Here is a tiny trained network, its code and every weight. The questions are about switching its units off for an input and a class, where a switched-off unit gives its printed mean instead of its output.

import numpy as np


def w(rows, s, z=0):
    codes = np.array(rows[::2]) - 128.0
    scale = np.full(codes.shape[1], s)
    scale[-1] = z or s
    return codes * scale


def f(y):
    return np.maximum(y, 0)


def log_softmax(a):
    a = a - a.max(-1, keepdims=True)
    return a - np.log(np.exp(a).sum(-1, keepdims=True))


def net(x, mask):
    res = np.array(x, float).reshape(1, 3) / 4 @ E
    y = f(res @ A[0][:, :-1].T + A[0][:, -1])
    res = res + np.where(mask, y, B[0][:, -1]) @ B[0][:, :-1]
    return log_softmax(res[-1] @ U[:, :-1].T + U[:, -1])


A, B = {}, {}
E = w([
[124,2,113,121,173,201],'x0',
[210,175,190,81,130,239],'x1',
[75,95,245,232,82,156],'x2',
],0.0088)
A[0] = w([
[126,190,108,163,45,94,109],'N1',
[161,168,138,59,146,216,101],'N2',
[97,132,108,161,149,68,86],'N3',
[102,116,149,179,127,148,250],'N4',
[67,86,100,130,115,31,113],'N5',
[118,91,118,103,145,53,106],'N6',
[82,67,108,151,139,25,104],'N7',
[203,163,60,26,250,106,124],'N8',
[109,131,190,202,56,151,123],'N9',
[198,209,194,107,138,205,95],'N10',
[102,53,105,149,188,151,144],'N11',
[97,229,97,139,111,93,96],'N12',
[150,24,109,133,194,165,98],'N13',
[127,139,17,111,188,85,91],'N14',
[211,188,27,148,136,134,104],'N15',
[74,90,73,158,109,41,107],'N16',
[45,137,197,207,147,142,93],'N17',
[26,87,80,121,44,101,91],'N18',
[84,57,103,118,190,160,99],'N19',
[168,148,70,59,123,149,97],'N20',
[121,176,126,116,54,65,82],'N21',
[108,245,176,117,128,107,99],'N22',
[141,212,154,151,142,39,147],'N23',
],0.011,0.012)
B[0] = w([
[98,59,56,157,184,153,175],'N1',
[137,154,173,111,104,163,195],'N2',
[150,103,191,96,153,196,155],'N3',
[89,175,24,128,49,83,246],'N4',
[206,177,189,69,84,207,189],'N5',
[150,158,216,96,82,130,156],'N6',
[169,171,163,111,121,198,188],'N7',
[143,114,123,184,73,65,240],'N8',
[222,93,139,191,55,65,208],'N9',
[202,128,202,32,120,195,213],'N10',
[101,60,77,102,118,164,189],'N11',
[114,62,93,146,178,137,179],'N12',
[105,31,50,107,224,211,185],'N13',
[184,88,146,235,94,39,188],'N14',
[194,125,118,201,96,141,186],'N15',
[211,203,199,62,105,208,190],'N16',
[151,59,126,223,133,101,193],'N17',
[194,125,181,108,119,155,170],'N18',
[96,47,56,146,206,199,171],'N19',
[157,106,156,191,84,111,178],'N20',
[152,95,115,149,213,158,165],'N21',
[83,69,77,137,255,200,186],'N22',
[122,56,10,74,192,177,205],'N23',
],0.0074,0.013)
U = w([
[100,52,81,100,213,158,96],'0',
[151,118,250,58,100,174,129],'1',
[136,73,159,208,65,70,96],'2',
[97,137,51,72,53,92,245],'3',
[56,141,165,80,114,81,97],'4',
],0.013,0.011)

Each question gives the input, the list of numbers given to net, and the class t.
The units are the neurons (one row each of A and B). Each row of codes is followed by its name. A weight is (code - 128) times the scale printed after its matrix; where a second scale follows, it is the last column's (A, B and U).
mask holds one flag per neuron, in row order. A switched-off neuron (its flag False) gives its mean, the last column of its row in B, instead of its output. The means were averaged over made-up inputs and are rounded, as every weight is.
A unit's drop is (log p(t) with every unit on - log p(t) with that unit switched off) / (log p(t) with every unit on - log p(t) with every unit switched off).
The circuit of an input: a set's keep is (log p(t) with only the set's units on - log p(t) with every unit switched off) / (log p(t) with every unit on - log p(t) with every unit switched off). Starting from the 12 units with the biggest drops (on a tie, the unit counted first), units are removed one at a time, each time the one whose removal leaves the highest keep (on an exact tie, the one counted first), for as long as the keep stays at least 0.8.
units of the circuit, in order: the units of the circuit, biggest drop first
most important unit: the unit with the biggest drop
top k neurons: the k neurons with the biggest drops, biggest first
drop of u: that unit's drop, to one decimal
input [-7,3,6], class 0: units of the circuit, in order => [N22]
input [-2,-5,-4], class 1: units of the circuit, in order => [N16; N5]
input [6,5,5], class 0: top 2 neurons => [N13; N8]
input [0,2,-1], class 3: top 2 neurons => [N16; N5]
input [-5,-6,-4], class 1: top 2 neurons => [N16; N5]
input [4,1,-5], class 2: units of the circuit, in order => [N8; N23]
input [-8,1,-8], class 0: top 4 neurons => [N23; N22; N12; N9]
input [3,1,-1], class 3: units of the circuit, in order => [N22; N17; N10]
input [4,6,-5], class 1: top 3 neurons => [N10; N2; N4]
input [-6,2,-8], class 2: top 2 neurons => [N8; N14]
input [-8,-7,2], class 0: top 2 neurons => [N23; N1]
input [5,6,-7], class 2: top 2 neurons => [N8; N20]
input [8,-2,8], class 0: top 2 neurons => [N13; N19]
input [3,-1,2], class 3: most important unit => N22
input [-4,-8,8], class 1: top 3 neurons => [N16; N5; N7]
input [0,-8,-7], class 1: top 2 neurons => [N16; N5]
input [4,3,-7], class 2: drop of N17 => 0.0
input [-3,-4,2], class 1: drop of N19 => 0.1
input [-8,-6,-3], class 0: drop of N23 => 0.2
input [3,-3,-5], class 2: most important unit => N14
input [2,-1,-3], class 3: top 2 neurons => [N9; N17]
